Below are the code and all the weights of a small trained network. Each question names an input and a class and asks about switching units off, where a switched-off unit gives its printed mean instead of its output.

import numpy as np


def w(rows, s, z=0):
    codes = np.array(rows[::2]) - 128.0
    scale = np.full(codes.shape[1], s)
    scale[-1] = z or s
    return codes * scale


def norm(h):
    return h / np.sqrt((h * h).mean(-1, keepdims=True) + 1e-5)


def f(y):
    return np.maximum(y, 0)


def log_softmax(a):
    a = a - a.max(-1, keepdims=True)
    return a - np.log(np.exp(a).sum(-1, keepdims=True))


def net(x, mask):
    res = np.array(x, float).reshape(1, 6) / 4 @ E
    u = 0
    for l in range(4):
        y = f(norm(res) @ A[l][:, :-1].T + A[l][:, -1])
        res = res + np.where(mask[u : u + 9], y, B[l][:, -1]) @ B[l][:, :-1]
        u += 9
    return log_softmax(norm(res)[-1] @ U[:, :-1].T + U[:, -1])


A, B = {}, {}
E = w([
[128,130,126,127,127,127,130],'x0',
[22,114,59,254,165,100,104],'x1',
[200,91,23,198,18,95,153],'x2',
[129,128,129,131,130,130,127],'x3',
[156,129,165,131,149,4,87],'x4',
[128,128,128,127,128,127,126],'x5',
],0.00099)
A[0] = w([
[141,123,148,114,137,139,159,104],'0.n1',
[145,123,152,128,133,55,90,138],'0.n2',
[175,142,150,133,147,16,51,7],'0.n3',
[47,123,113,198,136,125,85,154],'0.n4',
[131,136,246,102,213,153,183,153],'0.n5',
[78,95,132,138,135,198,111,31],'0.n6',
[92,126,88,117,109,251,171,67],'0.n7',
[41,152,142,153,173,146,43,106],'0.n8',
[185,130,187,78,108,146,150,156],'0.n9',
],0.0019,0.0015)
B[0] = w([
[96,131,118,137,125,137,81,142],'0.n1',
[143,137,141,98,168,39,130,196],'0.n2',
[101,83,103,99,121,252,189,181],'0.n3',
[50,112,122,155,195,114,179,213],'0.n4',
[62,156,49,133,100,117,65,249],'0.n5',
[109,161,81,53,166,132,232,145],'0.n6',
[121,39,211,102,153,46,110,186],'0.n7',
[157,125,166,162,175,102,237,200],'0.n8',
[66,136,55,150,120,111,68,214],'0.n9',
],0.0017,0.0018)
A[1] = w([
[111,132,178,119,151,170,118,150],'1.n1',
[122,135,103,111,84,209,126,121],'1.n2',
[125,140,135,123,141,116,112,142],'1.n3',
[153,139,168,99,129,138,132,118],'1.n4',
[193,85,122,118,77,129,136,51],'1.n5',
[109,161,94,140,115,253,159,3],'1.n6',
[118,156,215,88,172,157,103,130],'1.n7',
[126,145,109,130,128,154,133,178],'1.n8',
[186,99,116,111,74,129,127,66],'1.n9',
],0.003,0.00069)
B[1] = w([
[129,143,94,118,115,112,174,199],'1.n1',
[119,89,163,143,111,181,122,190],'1.n2',
[144,90,146,133,123,145,129,164],'1.n3',
[126,121,70,145,86,115,112,170],'1.n4',
[146,168,171,161,172,151,167,205],'1.n5',
[156,165,136,122,151,5,95,194],'1.n6',
[145,94,62,142,78,117,110,255],'1.n7',
[130,117,128,114,115,150,138,157],'1.n8',
[146,156,174,150,180,146,157,204],'1.n9',
],0.0029,0.0017)
A[2] = w([
[110,112,100,167,129,114,133,77],'2.n1',
[137,162,141,215,148,127,157,180],'2.n2',
[129,67,71,159,79,105,107,61],'2.n3',
[189,156,45,133,4,122,94,248],'2.n4',
[128,107,163,131,125,108,114,134],'2.n5',
[175,173,138,90,135,96,96,114],'2.n6',
[120,119,136,28,114,144,65,123],'2.n7',
[68,129,67,165,139,136,26,161],'2.n8',
[99,135,103,138,113,241,147,205],'2.n9',
],0.0028,0.0011)
B[2] = w([
[126,146,117,53,109,130,79,173],'2.n1',
[156,148,125,12,86,143,79,227],'2.n2',
[131,151,102,66,53,150,78,177],'2.n3',
[36,128,183,100,246,124,124,251],'2.n4',
[141,109,127,96,131,162,126,148],'2.n5',
[110,169,88,204,118,102,183,184],'2.n6',
[127,96,20,241,42,93,108,212],'2.n7',
[207,132,174,89,104,138,161,232],'2.n8',
[117,108,93,105,118,254,200,189],'2.n9',
],0.0023,0.0021)
A[3] = w([
[103,206,127,143,129,4,29,120],'3.n1',
[153,102,109,174,64,49,22,1],'3.n2',
[96,130,250,126,207,59,58,12],'3.n3',
[146,107,69,113,22,246,115,103],'3.n4',
[92,104,201,182,197,234,170,80],'3.n5',
[233,177,242,173,169,39,182,6],'3.n6',
[208,203,125,133,88,39,103,147],'3.n7',
[239,135,218,162,122,138,207,194],'3.n8',
[103,112,75,219,120,102,135,162],'3.n9',
],0.0023,0.0011)
B[3] = w([
[208,130,162,116,144,149,99,251],'3.n1',
[210,201,99,45,117,158,151,186],'3.n2',
[132,39,162,166,151,153,71,172],'3.n3',
[72,85,145,171,88,113,80,224],'3.n4',
[213,159,104,81,136,136,168,173],'3.n5',
[3,124,93,177,128,107,149,197],'3.n6',
[102,195,72,128,108,90,143,225],'3.n7',
[165,124,181,198,118,123,127,203],'3.n8',
[143,124,164,71,103,133,106,178],'3.n9',
],0.0035,0.0023)
U = w([
[32,45,77,121,35,168,72,253],'0',
[255,211,72,27,97,69,70,178],'1',
[245,107,224,186,91,217,189,42],'2',
[104,203,125,236,119,35,189,83],'3',
[86,144,74,35,216,183,238,50],'4',
[148,36,201,131,234,99,43,90],'5',
],0.0082,0.0012)

Each question gives the input, the list of numbers given to net, and the class t.
The units are the neurons (one row each of A and B). Each row of codes is followed by its name. A weight is (code - 128) times the scale printed after its matrix; where a second scale follows, it is the last column's (A, B and U).
mask holds one flag per neuron, layer by layer. A switched-off neuron (its flag False) gives its mean, the last column of its row in B, instead of its output. The means were averaged over made-up inputs and are rounded, as every weight is.
A unit's drop is (log p(t) with every unit on - log p(t) with that unit switched off) / (log p(t) with every unit on - log p(t) with every unit switched off).
The circuit of an input: a set's keep is (log p(t) with only the set's units on - log p(t) with every unit switched off) / (log p(t) with every unit on - log p(t) with every unit switched off). Starting from the 12 units with the biggest drops (on a tie, the unit counted first), units are removed one at a time, each time the one whose removal leaves the highest keep (on an exact tie, the one counted first), for as long as the keep stays at least 0.8.
circuit, biggest first: the units of the circuit, biggest drop first
unit that matters most: the unit with the biggest drop
top k neurons: the k neurons with the biggest drops, biggest first
top k neurons in layer l: the k neurons of layer l with the biggest drops, biggest first
drop when u is switched off: that unit's drop, to one decimal
input [-3,5,0,-1,0,1], class 4: unit that matters most : 0.n4
input [-7,7,0,-4,7,4], class 5: circuit, biggest first : [1.n7; 2.n7; 3.n3]
input [-1,-8,0,-8,-3,-3], class 0: circuit, biggest first : [2.n7; 0.n9; 3.n4]
input [-2,-8,0,-3,-4,-2], class 0: circuit, biggest first : [2.n7; 0.n9; 3.n4]
input [1,0,8,8,1,2], class 3: top 4 neurons : [1.n5; 0.n5; 1.n9; 0.n9]
input [5,3,0,-8,7,-7], class 5: circuit, biggest first : [2.n7; 3.n3]
input [2,0,-3,0,-3,-8], class 0: top 2 neurons : [0.n7; 2.n4]
input [-3,0,-2,5,-7,-4], class 0: top 4 neurons in layer 1 : [1.n2; 1.n6; 1.n5; 1.n9]
input [-6,-1,1,1,1,-4], class 3: top 3 neurons in layer 0 : [0.n5; 0.n2; 0.n4]
input [0,-6,2,4,1,-2], class 3: top 2 neurons : [0.n3; 3.n6]
input [7,-5,-2,4,-7,-3], class 0: top 2 neurons : [1.n2; 2.n7]
input [-8,-5,0,7,-2,-6], class 0: top 2 neurons : [2.n7; 0.n9]
input [4,0,3,-8,2,-6], class 3: top 2 neurons in layer 3 : [3.n6; 3.n8]
input [3,-1,-3,3,0,4], class 0: unit that matters most : 1.n6
input [0,-6,5,-2,1,-6], class 3: top 2 neurons : [3.n6; 0.n3]
input [5,0,-5,5,6,-4], class 1: top 2 neurons : [1.n7; 2.n4]
input [-6,2,-7,3,0,-2], class 4: top 2 neurons in layer 0 : [0.n7; 0.n2]
input [3,-1,4,-1,0,6], class 2: top 3 neurons : [1.n6; 0.n2; 0.n7]
input [0,0,4,2,4,2], class 3: top 2 neurons : [0.n5; 3.n6]
input [-4,1,-1,-8,6,-8], class 5: circuit, biggest first : [3.n3]
input [-1,3,0,-1,-5,6], class 4: top 2 neurons : [1.n7; 2.n7]
input [-7,-4,2,4,-5,1], class 2: drop when 1.n2 is switched off : 1.7
